[[135 124 129 128 116 125 129 125 123 124 138]
 [107 127 149 126 134 149 124 118 134 118 129]
 [131 124 126 125 127 122 131 130 125 129 127]
 [135 129 126 128 127 131 123 128 128 133 130]
 [125 121 124 124 118 127 140 129 127 128 130]
 [134 129 122 126 123 132 125 126 131 126 139]
 [120 125 120 119 130 134 126 130 134 130 131]
 [137 115 124 142 120 116 126 125 132 129 133]
 [131 129 126 136 131 128 131 127 128 133 125]
 [119 135 137 122 141 127 121 124 135 133 123]
 [135 138 129 138 135 135 124 132 127 126 127]
 [131 131 133 151 108 127 142 129 125 125 131]
 [132 127 126 127 121 132 135 131 122 123 136]
 [151 139 123 104 135 118 145 140 124 132 121]]
Counting starts at 0.
What is the entry in the bottom-left corner? 151
What is the entry in row 1 and column 0? 107
What is the entry at row 0, column 2? 129
What is the top-left entry? 135
The bottom entry of the column that holds the smallest entry: 104
What is the entry in row 1 and column 1? 127
What is the entry in the bottom-right corner? 121
What is the entry in row 0 and column 1? 124
What is the top entry of the column that holds the smallest entry? 128
The top-right entry is 138
What is the entry directly above the smallest entry? 127
The entry just left of the smallest entry -> 123

Read these off the table that follows.
1) The 1st entry on the main diagonal?
2) The bottom-right entry?
3) The second entry on the diagonal from the top-right corner?
4) The entry in the bottom-left corner?
5) The top entry of the column that holds the smallest entry?
6) The last entry in the row that holds the smallest entry?
7) The top-right entry?
8) The entry just right of the smallest entry?
[[142 125 138 138 123 131 122 126 114 111 114 121 121 129]
 [124 116 131 139 114 134 110 125 131 131 130 118 128 124]
 [113 145 120 118 141 134 140 139 133 132 129 133 131 139]
 [126 125 134 144 112 123 108 116 143 148 153 114 140 131]
 [137 138 113 105 135 113 138 125 139 141 136 137 138 122]
 [137 131 125 124 117 129 111 119 126 127 125 117 128 128]
 [120 131 144 147 120 134 117 121 136 140 144 120 136 137]
 [136 122 132 136 123 132 121 129 115 111 114 121 117 127]]
1) 142
2) 127
3) 128
4) 136
5) 138
6) 122
7) 129
8) 135

[[126 105 127 153 109 145 138 129 125 145 154 102 131 143 114 142]
 [110 105 117 104 115 122 116 122 121 119 129 105 122 144 138 108]
 [119 145 150 117 143 105 111 154 142 128 108 135 120 147 152 138]
 [137 138 132 137 142 132 145 148 131 117 118 137 151 154 132 107]
 [121 143 134 137 131 129 131 106 155 127 120 125 112 102 122 129]
 [143 136 128 138 134 111 111 150 134 143 115 136 124 110 135 121]
 [108 148 112 115 151 133 106 134 112 112 140 126 112 150 140 110]
 [125 128 137 138 132 123 107 115 127 128 139 139 145 110 140 133]]
Rows and columns are numbered from 0.
What is the maximum?
Answer: 155
The entry directly below the largest entry: 134
The top-right entry -> 142
The bottom-right entry -> 133
The entry in row 0 and column 2: 127
The top-left entry: 126
The entry at row 1, column 0 -> 110
The entry just right of the largest entry is 127
What is the entry in the bottom-left corner?
Answer: 125
The entry at row 0, column 1 -> 105
The entry in row 2 and column 0: 119
The entry just right of 144 is 138
What is the entry in row 2 and column 1?
Answer: 145
What is the entry in row 1 and column 2?
Answer: 117
What is the entry directly above the largest entry?
Answer: 131
The bottom entry of the column that holds the largest entry is 127

Read these off the grid that follows.
1) The second entry on the main diagonal?
2) The smallest entry in the last row?
3) The 3rd entry from the end, reading row by row?
4) The entry in the top-left corner?
5) The third entry on the main diagonal?
6) The entry just right of the smallest entry?
7) The centre entry?
8) The second entry in reading order?
[[120, 129, 126, 144, 125, 127, 123, 144, 135],
 [111, 128, 129, 124, 121, 131, 116, 138, 131],
 [137, 128, 127, 133, 123, 124, 132, 130, 129],
 [117, 129, 128, 121, 128, 132, 120, 129, 126],
 [105, 127, 129, 120, 120, 132, 112, 131, 128]]
1) 128
2) 105
3) 112
4) 120
5) 127
6) 127
7) 123
8) 129

Read these off the row that follows.
1) Give the entry just right of 107.
2) Give the entry just left of the smallest entry.
3) Give the entry just left of 112.
array([132, 151, 107, 112, 141, 129])
1) 112
2) 151
3) 107

X =
[[120 129 132 130 120 126 133 130]
 [131 113 143 125 108 125 147 126]
 [135 130 127 127 125 128 123 131]
 [118 126 127 127 125 141 134 136]
 [125 120 138 128 130 125 151 129]
 [132 128 128 128 117 129 123 124]
 [120 132 122 128 132 122 122 126]
 [122 140 126 130 114 140 147 133]
 [128 124 135 131 117 129 131 123]
 [135 134 119 124 123 132 128 138]
 [128 121 132 131 143 129 126 128]]
Indices start at 0.
The entry in row 0 and column 2? 132
The entry directly below the smallest entry: 125
The entry at row 2, column 0? 135
The entry in the top-right corner? 130
The bottom-left entry: 128
The entry at row 1, column 1? 113
The entry in the bottom-right corner? 128
The entry at row 0, column 1? 129
The entry just left of 113 is 131
The entry at row 0, column 0: 120
The entry just right of 121? 132
The entry just left of the largest entry? 125
The entry at row 2, column 2? 127
The maximum? 151
The entry directly below 136? 129
The minimum? 108
The bottom entry of the column that holds the smallest entry? 143
The entry just right of 108? 125
The entry directly above the smallest entry -> 120
The entry in row 2 and column 1 is 130
The entry directly below the largest entry? 123

data = [[110, 109, 123, 138, 126], [126, 130, 130, 121, 137], [130, 154, 138, 135, 127]]
The entry just left of the centre entry is 130
What is the entry just left of 127? 135
The entry just left of 154 is 130

m = ((142, 128, 140, 123, 138, 119, 122, 131, 121, 123, 124, 130, 125, 134, 115, 133), (129, 139, 127, 128, 127, 125, 119, 133, 128, 125, 145, 119, 115, 131, 122, 150), (142, 126, 141, 128, 138, 114, 120, 132, 121, 127, 122, 129, 130, 135, 112, 123), (137, 131, 135, 125, 134, 122, 122, 131, 124, 124, 129, 128, 122, 132, 120, 137), (138, 124, 138, 129, 136, 117, 124, 130, 123, 129, 119, 131, 134, 132, 117, 116), (136, 127, 138, 132, 134, 112, 119, 133, 124, 131, 125, 127, 133, 133, 113, 117), (139, 125, 137, 121, 136, 125, 128, 127, 122, 122, 120, 134, 127, 131, 123, 131), (135, 124, 136, 130, 134, 118, 125, 130, 125, 130, 120, 131, 136, 131, 119, 113), (117, 134, 120, 136, 120, 128, 126, 130, 134, 134, 140, 120, 127, 126, 130, 128), (121, 139, 121, 130, 121, 130, 123, 131, 132, 128, 146, 119, 118, 127, 129, 146), (121, 138, 124, 139, 123, 118, 118, 135, 132, 135, 145, 116, 125, 130, 121, 131))
Which number is the 1st entry in reading order?
A: 142
Which number is the third entry in reading order?
A: 140
The maximum -> 150

Read these off the grid that follows.
1) What is the fifth entry in reading order?
2) What is the maximum?
3) What is the 2nd largest entry?
((128, 129, 124, 120, 128, 124, 131, 129, 133, 125), (129, 126, 145, 123, 123, 132, 137, 133, 138, 143), (129, 127, 138, 122, 129, 120, 143, 134, 141, 137), (128, 128, 124, 129, 129, 126, 140, 131, 135, 121), (128, 129, 124, 127, 131, 122, 144, 133, 139, 122), (126, 129, 110, 129, 128, 127, 99, 112, 99, 110), (129, 126, 138, 124, 122, 138, 126, 128, 127, 136), (127, 127, 125, 131, 127, 125, 136, 129, 133, 122), (127, 128, 125, 127, 127, 124, 137, 130, 136, 123), (129, 124, 151, 128, 119, 136, 130, 130, 132, 146))
1) 128
2) 151
3) 146
